Below is a small trained network, with its code and all its weights. Each question gives an input and a class and asks what happens when units are switched off, that is, made to give their printed mean instead of their output.

import numpy as np


def w(rows, s, z=0):
    codes = np.array(rows[::2]) - 128.0
    scale = np.full(codes.shape[1], s)
    scale[-1] = z or s
    return codes * scale


def f(y):
    return y / 2 * (1 + np.tanh(0.7978845608 * (y + 0.044715 * y**3)))


def log_softmax(a):
    a = a - a.max(-1, keepdims=True)
    return a - np.log(np.exp(a).sum(-1, keepdims=True))


def net(x, mask):
    res = np.array(x, float).reshape(1, 8) / 4 @ E
    y = f(res @ A[0][:, :-1].T + A[0][:, -1])
    res = res + np.where(mask, y, B[0][:, -1]) @ B[0][:, :-1]
    return log_softmax(res[-1] @ U[:, :-1].T + U[:, -1])


A, B = {}, {}
E = w([
[74,175,45,65,99,207,101,87,112,122,132,207],'x0',
[161,145,92,155,179,118,127,163,150,128,184,154],'x1',
[124,131,157,133,129,148,142,123,111,116,109,136],'x2',
[163,125,128,82,129,100,125,164,99,80,161,146],'x3',
[101,124,104,160,129,147,137,106,156,179,112,101],'x4',
[113,137,112,157,131,129,133,125,142,155,121,130],'x5',
[147,141,114,202,34,198,68,153,88,75,204,103],'x6',
[195,166,156,90,5,167,182,132,165,191,110,148],'x7',
],0.012)
A[0] = w([
[74,121,161,49,176,84,216,123,183,158,148,160,156],'N1',
[55,183,80,117,94,133,97,138,89,130,83,185,31],'N2',
[121,149,117,56,147,194,53,81,174,137,161,151,15],'N3',
[220,91,218,233,122,2,152,200,95,182,88,35,25],'N4',
[149,103,123,161,69,107,83,112,49,128,184,127,122],'N5',
[114,131,145,62,188,88,131,133,154,175,79,196,108],'N6',
[206,97,124,85,104,128,136,87,113,169,165,150,214],'N7',
[193,155,150,92,70,144,190,149,178,169,115,113,213],'N8',
[99,83,125,99,173,84,162,114,156,135,48,177,112],'N9',
[89,117,157,188,62,180,63,139,92,120,208,131,132],'N10',
[194,166,133,95,76,159,173,96,133,192,148,185,201],'N11',
[111,123,103,151,195,81,101,112,97,48,145,136,133],'N12',
[70,111,101,204,62,175,112,171,130,106,135,118,124],'N13',
[98,77,100,147,179,105,120,158,59,101,120,111,160],'N14',
[55,106,97,122,246,117,15,150,83,83,43,98,184],'N15',
[153,169,161,69,179,114,126,90,134,176,81,133,166],'N16',
[122,88,130,113,131,153,181,158,100,64,135,146,177],'N17',
[165,129,120,123,134,175,180,157,181,139,153,148,191],'N18',
[54,127,87,132,203,139,117,79,27,96,155,73,206],'N19',
[149,121,175,95,86,130,129,103,182,119,151,161,222],'N20',
[48,62,100,149,142,72,85,110,124,106,147,152,170],'N21',
[99,98,52,83,142,183,114,101,62,166,129,249,4],'N22',
[183,117,50,158,118,115,112,166,137,117,144,97,75],'N23',
],0.0083,0.0019)
B[0] = w([
[156,174,94,124,132,106,171,163,117,246,196,58,198],'N1',
[123,141,113,98,172,198,121,113,117,64,109,163,172],'N2',
[86,109,88,106,176,158,100,85,129,48,111,143,165],'N3',
[66,50,110,19,190,172,81,35,166,65,53,158,248],'N4',
[179,127,42,131,128,117,176,133,90,116,165,77,180],'N5',
[221,46,122,127,93,165,224,158,3,213,171,40,195],'N6',
[87,136,133,171,108,127,144,184,138,85,85,156,162],'N7',
[92,205,154,170,87,43,70,184,169,147,68,173,203],'N8',
[153,118,122,130,130,114,128,130,73,164,205,115,193],'N9',
[223,79,120,147,136,166,177,123,72,225,197,33,211],'N10',
[96,202,165,169,116,69,74,165,162,112,104,174,197],'N11',
[103,114,132,154,129,79,109,183,122,112,156,141,190],'N12',
[176,110,136,153,142,141,143,125,87,153,155,96,189],'N13',
[87,190,108,108,124,140,94,199,188,159,96,135,179],'N14',
[87,174,159,141,53,69,152,108,115,157,96,164,223],'N15',
[100,121,141,150,131,143,164,114,96,182,138,104,179],'N16',
[128,115,100,198,117,165,134,109,152,138,107,115,146],'N17',
[160,174,122,111,113,114,83,155,135,91,116,121,154],'N18',
[125,173,161,202,57,51,50,209,197,135,69,153,202],'N19',
[152,144,145,128,68,148,131,128,131,138,139,161,162],'N20',
[90,174,159,184,100,94,98,119,122,138,84,127,179],'N21',
[78,37,56,32,222,137,77,32,134,55,114,146,189],'N22',
[163,130,142,106,107,143,111,111,129,115,144,108,155],'N23',
],0.0078,0.017)
U = w([
[115,241,169,205,37,92,102,167,197,127,85,174,238],'0',
[215,109,118,148,112,161,181,134,51,172,188,1,132],'1',
[103,63,106,49,221,176,95,51,181,60,81,154,5],'2',
],0.0097,0.0019)

Each question gives the input, the list of numbers given to net, and the class t.
The units are the neurons (one row each of A and B). Each row of codes is followed by its name. A weight is (code - 128) times the scale printed after its matrix; where a second scale follows, it is the last column's (A, B and U).
mask holds one flag per neuron, in row order. A switched-off neuron (its flag False) gives its mean, the last column of its row in B, instead of its output. The means were averaged over made-up inputs and are rounded, as every weight is.
A unit's drop is (log p(t) with every unit on - log p(t) with that unit switched off) / (log p(t) with every unit on - log p(t) with every unit switched off).
The circuit of an input: a set's keep is (log p(t) with only the set's units on - log p(t) with every unit switched off) / (log p(t) with every unit on - log p(t) with every unit switched off). Starting from the 12 units with the biggest drops (on a tie, the unit counted first), units are removed one at a time, each time the one whose removal leaves the highest keep (on an exact tie, the one counted first), for as long as the keep stays at least 0.8.
circuit, biggest first: the units of the circuit, biggest drop first
top k neurons: the k neurons with the biggest drops, biggest first
drop of u: that unit's drop, to one decimal
input [-5,8,4,-7,-3,5,2,-3], class 2: circuit, biggest first : (N4)
input [5,6,0,-6,-3,-5,-6,-1], class 1: top 2 neurons : (N6 N4)
input [5,8,-1,1,8,-1,0,-6], class 0: top 3 neurons : (N19 N4 N15)
input [2,-3,-5,-7,3,5,-5,-5], class 0: top 2 neurons : (N19 N15)
input [4,6,-8,-2,7,-4,-6,-7], class 0: top 2 neurons : (N19 N15)
input [6,-5,-2,0,0,6,5,0], class 2: top 3 neurons : (N22 N6 N2)
input [8,7,-1,-4,8,-6,-8,-4], class 1: top 4 neurons : (N6 N1 N4 N9)
input [7,-7,-8,4,-8,-7,2,6], class 2: top 2 neurons : (N22 N3)
input [5,2,-7,3,-4,5,5,1], class 1: top 3 neurons : (N4 N10 N5)
input [-4,7,-5,0,-7,-5,-3,-3], class 2: top 4 neurons : (N4 N8 N10 N11)
input [6,-6,5,-4,-5,-3,5,0], class 2: top 2 neurons : (N22 N6)
input [-7,8,-3,-5,-1,-7,4,6], class 2: top 3 neurons : (N4 N19 N15)
input [-7,-7,-7,-2,-5,7,-7,-3], class 1: top 3 neurons : (N6 N1 N9)
input [1,-2,-5,-1,-3,2,-7,-7], class 0: circuit, biggest first : (N15)
input [-3,2,8,-7,1,-8,1,-4], class 0: drop of N23 : 0.0
input [0,1,-3,-3,3,-2,-8,6], class 1: drop of N6 : 2.9
input [2,7,-2,-5,-8,7,8,-6], class 1: drop of N13 : 0.1
